Below is a small trained network, with its code and all its weights. Each question gives an input and a class and asks what happens when units are switched off, that is, made to give their printed mean instead of their output.

import numpy as np


def w(rows, s, z=0):
    codes = np.array(rows[::2]) - 128.0
    scale = np.full(codes.shape[1], s)
    scale[-1] = z or s
    return codes * scale


def f(y):
    return y / 2 * (1 + np.tanh(0.7978845608 * (y + 0.044715 * y**3)))


def log_softmax(a):
    a = a - a.max(-1, keepdims=True)
    return a - np.log(np.exp(a).sum(-1, keepdims=True))


def net(x, mask):
    res = np.array(x, float).reshape(1, 3) / 4 @ E
    y = f(res @ A[0][:, :-1].T + A[0][:, -1])
    res = res + np.where(mask, y, B[0][:, -1]) @ B[0][:, :-1]
    return log_softmax(res[-1] @ U[:, :-1].T + U[:, -1])


A, B = {}, {}
E = w([
[92,168,253],'x0',
[31,215,64],'x1',
[126,126,129],'x2',
],0.0078)
A[0] = w([
[86,182,88,94],'n1',
[153,179,2,135],'n2',
[119,107,49,105],'n3',
[129,54,203,253],'n4',
[65,218,104,126],'n5',
[174,77,163,102],'n6',
[65,189,71,102],'n7',
[50,149,205,110],'n8',
[133,166,189,102],'n9',
[79,166,184,176],'n10',
],0.015,0.014)
B[0] = w([
[244,155,142,152],'n1',
[142,132,65,198],'n2',
[141,37,59,158],'n3',
[116,205,20,255],'n4',
[153,217,110,182],'n5',
[238,202,227,160],'n6',
[184,189,163,171],'n7',
[224,56,53,169],'n8',
[206,17,131,147],'n9',
[91,101,47,188],'n10',
],0.011,0.015)
U = w([
[187,36,53,61],'0',
[197,186,164,171],'1',
[106,134,73,254],'2',
[11,162,106,216],'3',
[59,155,227,64],'4',
[25,120,197,58],'5',
[117,125,225,55],'6',
[64,70,163,60],'7',
],0.013,0.0087)

Each question gives the input, the list of numbers given to net, and the class t.
The units are the neurons (one row each of A and B). Each row of codes is followed by its name. A weight is (code - 128) times the scale printed after its matrix; where a second scale follows, it is the last column's (A, B and U).
mask holds one flag per neuron, in row order. A switched-off neuron (its flag False) gives its mean, the last column of its row in B, instead of its output. The means were averaged over made-up inputs and are rounded, as every weight is.
A unit's drop is (log p(t) with every unit on - log p(t) with that unit switched off) / (log p(t) with every unit on - log p(t) with every unit switched off).
The circuit of an input: a set's keep is (log p(t) with only the set's units on - log p(t) with every unit switched off) / (log p(t) with every unit on - log p(t) with every unit switched off). Starting from all 10 units, units are removed one at a time, each time the one whose removal leaves the highest keep (on an exact tie, the one counted first), for as long as the keep stays at least 0.8.
units of the circuit, in order: the units of the circuit, biggest drop first
top k neurons: the k neurons with the biggest drops, biggest first
drop of u: that unit's drop, to one decimal
input [3,5,-1], class 1: units of the circuit, in order : n7, n4
input [-3,4,-4], class 1: units of the circuit, in order : n4, n7
input [-7,-6,-8], class 2: units of the circuit, in order : n8
input [-6,6,-3], class 0: top 3 neurons : n3, n2, n4
input [4,4,0], class 0: top 3 neurons : n8, n10, n4
input [1,-3,-3], class 3: top 2 neurons : n8, n1
input [0,4,1], class 1: top 2 neurons : n4, n7
input [-3,-6,5], class 1: top 2 neurons : n6, n10
input [6,-3,-3], class 0: top 3 neurons : n8, n9, n5
input [6,-2,-4], class 0: top 3 neurons : n8, n9, n5
input [7,6,6], class 0: top 3 neurons : n8, n10, n9
input [-2,8,-4], class 1: top 2 neurons : n7, n1
input [-3,1,2], class 3: top 2 neurons : n8, n9
input [0,-8,1], class 1: units of the circuit, in order : n6
input [5,1,-5], class 0: top 2 neurons : n8, n9
input [-6,4,-5], class 0: drop of n3 : 1.3
input [1,-8,3], class 1: drop of n6 : 0.9
input [6,-1,1], class 0: drop of n9 : 0.3
